Below are the code and all the weights of a small trained network. Each question names an input and a target symbol and asks about switching units off, where a switched-off unit gives its printed mean instead of its output.

import numpy as np


def w(rows, s, z=0):
    codes = np.array(rows[::2]) - 128.0
    scale = np.full(codes.shape[1], s)
    scale[-1] = z or s
    return codes * scale


def norm(h):
    return h / np.sqrt((h * h).mean(-1, keepdims=True) + 1e-5)


def f(y):
    return np.maximum(y, 0)


def softmax(a):
    e = np.exp(a - a.max(-1, keepdims=True))
    return e / e.sum(-1, keepdims=True)


def log_softmax(a):
    a = a - a.max(-1, keepdims=True)
    return a - np.log(np.exp(a).sum(-1, keepdims=True))


def net(x, mask):
    ids = ['ΓΔαβεζημπω'.index(c) for c in x.split()]
    T = len(ids)
    res = E[ids] + P[:T]
    u = 0
    for l in range(2):
        q, k, v = (norm(res) @ M[l].T for M in (Q, K, V))
        z = softmax(np.where(np.tri(T) > 0, q @ k.T / 2**0.5, -1e9)) @ v
        res = res + np.where(mask[u], z, O[l][:, -1]) @ O[l][:, :-1]
        u += 1
        y = f(norm(res) @ A[l][:, :-1].T + A[l][:, -1])
        res = res + np.where(mask[u : u + 12], y, B[l][:, -1]) @ B[l][:, :-1]
        u += 12
    return log_softmax(norm(res)[-1] @ U[:, :-1].T + U[:, -1])


Q, K, V, O, A, B = {}, {}, {}, {}, {}, {}
E = w([
[146,196,247],'Γ',
[113,31,123],'Δ',
[53,154,137],'α',
[13,105,47],'β',
[210,131,201],'ε',
[55,123,103],'ζ',
[128,206,230],'η',
[100,206,200],'μ',
[110,26,125],'π',
[192,154,78],'ω',
],0.016)
P = w([
[103,116,125],'0',
[23,48,172],'1',
[59,5,173],'2',
[117,76,101],'3',
[63,1,193],'4',
[133,79,131],'5',
[120,117,58],'6',
[120,119,57],'7',
[124,126,38],'8',
],0.0059)
Q[0] = w([
[160,2,139],'0.h1',
[156,10,102],'0.h1',
],0.0091)
K[0] = w([
[132,151,72],'0.h1',
[255,146,56],'0.h1',
],0.0071)
V[0] = w([
[155,170,118],'0.h1',
[153,44,3],'0.h1',
],0.0052)
O[0] = w([
[43,110,255,135],'0.h1',
[107,143,171,251],'0.h1',
],0.0098,0.0028)
A[0] = w([
[53,141,58,34],'0.n1',
[88,208,210,14],'0.n2',
[91,187,120,106],'0.n3',
[96,142,172,82],'0.n4',
[183,196,99,86],'0.n5',
[119,134,3,3],'0.n6',
[112,83,185,185],'0.n7',
[138,96,193,83],'0.n8',
[95,91,166,89],'0.n9',
[169,119,171,123],'0.n10',
[126,30,68,55],'0.n11',
[101,242,195,184],'0.n12',
],0.013,0.0038)
B[0] = w([
[96,171,99,241],'0.n1',
[204,30,131,196],'0.n2',
[2,143,173,182],'0.n3',
[139,123,99,168],'0.n4',
[91,153,135,253],'0.n5',
[143,118,132,243],'0.n6',
[133,163,71,246],'0.n7',
[179,152,52,197],'0.n8',
[92,173,107,191],'0.n9',
[104,191,115,206],'0.n10',
[123,77,198,225],'0.n11',
[149,26,172,253],'0.n12',
],0.0085,0.0042)
Q[1] = w([
[73,157,255],'1.h1',
[103,161,232],'1.h1',
],0.0088)
K[1] = w([
[199,214,176],'1.h1',
[1,112,117],'1.h1',
],0.0063)
V[1] = w([
[101,74,92],'1.h1',
[170,101,7],'1.h1',
],0.011)
O[1] = w([
[47,17,69,205],'1.h1',
[160,77,1,6],'1.h1',
],0.0078,0.0015)
A[1] = w([
[136,193,114,98],'1.n1',
[118,72,60,173],'1.n2',
[204,137,199,48],'1.n3',
[90,105,69,166],'1.n4',
[114,227,73,106],'1.n5',
[20,171,110,65],'1.n6',
[212,46,136,253],'1.n7',
[101,121,127,164],'1.n8',
[17,123,101,85],'1.n9',
[85,151,255,150],'1.n10',
[177,171,139,120],'1.n11',
[30,122,95,59],'1.n12',
],0.013,0.0049)
B[1] = w([
[129,61,139,163],'1.n1',
[68,143,188,233],'1.n2',
[64,161,32,172],'1.n3',
[85,119,133,233],'1.n4',
[144,58,89,212],'1.n5',
[159,151,89,226],'1.n6',
[142,199,166,253],'1.n7',
[118,153,124,177],'1.n8',
[155,163,76,248],'1.n9',
[133,203,254,218],'1.n10',
[89,165,73,172],'1.n11',
[148,174,44,226],'1.n12',
],0.0087,0.0067)
U = w([
[156,163,139,1],'Γ',
[47,102,135,69],'Δ',
[72,248,182,184],'α',
[113,107,53,187],'β',
[222,198,60,116],'ε',
[93,220,112,72],'ζ',
[148,122,136,205],'η',
[119,104,143,165],'μ',
[40,95,134,83],'π',
[220,62,95,80],'ω',
],0.017,0.0071)

Each question gives the input, a string of symbols that net reads in full, and the target symbol t.
The units are the heads (2 rows each of Q, K, V and O) and the neurons (one row each of A and B). Each row of codes is followed by its name. A weight is (code - 128) times the scale printed after its matrix; where a second scale follows, it is the last column's (O, A, B and U).
mask holds one flag per unit, layer by layer, with each layer's heads first. A switched-off unit (its flag False) gives its mean, the last column of its rows in O or B, instead of its output. The means were averaged over made-up inputs and are rounded, as every weight is.
A unit's drop is (log p(t) with every unit on - log p(t) with that unit switched off) / (log p(t) with every unit on - log p(t) with every unit switched off).
The circuit of an input: a set's keep is (log p(t) with only the set's units on - log p(t) with every unit switched off) / (log p(t) with every unit on - log p(t) with every unit switched off). Starting from the 12 units with the biggest drops (on a tie, the unit counted first), units are removed one at a time, each time the one whose removal leaves the highest keep (on an exact tie, the one counted first), for as long as the keep stays at least 0.8.
units of the circuit, in order: the units of the circuit, biggest drop first
k most important neurons: the k neurons with the biggest drops, biggest first
top k neurons in layer l: the k neurons of layer l with the biggest drops, biggest first
drop when u is switched off: that unit's drop, to one decimal
input ε ζ ω Δ, target α: units of the circuit, in order -> [0.h1, 0.n12, 1.n5]
input ω μ η β ω ω ω ζ, target β: units of the circuit, in order -> [1.h1]
input η β α ω ω ω ω, target β: 4 most important neurons -> [0.n12, 1.n10, 0.n5, 0.n2]
input ζ β ζ β ζ ω η ζ, target β: units of the circuit, in order -> [1.h1, 0.h1]
input ω ω α ω ζ ε β π, target α: units of the circuit, in order -> [1.n5, 1.n7]
input ε ω η ω Γ ε, target ε: 3 most important neurons -> [0.n8, 0.n11, 0.n3]
input ζ ω ω ω ζ ω ε ω Δ, target α: units of the circuit, in order -> [1.n7, 1.n5]
input ζ ζ α ω, target α: top 4 neurons in layer 0 -> [0.n10, 0.n1, 0.n7, 0.n9]
input α ω β, target α: 2 most important neurons -> [0.n8, 0.n7]
input ω ω ε, target ε: 2 most important neurons -> [0.n8, 0.n7]
input ε μ μ β α ω, target α: top 2 neurons in layer 0 -> [0.n1, 0.n7]
input ω ε Δ π ω, target π: top 2 neurons in layer 1 -> [1.n10, 1.n2]
input β ω ω ω α ω ω α π, target α: drop when 1.n7 is switched off -> 0.3
input ω ω β β ω, target β: drop when 0.n10 is switched off -> 0.1
input ζ ω β, target α: drop when 0.n9 is switched off -> 0.0
input π ω ω, target π: top neuron in layer 1 -> [1.n2]
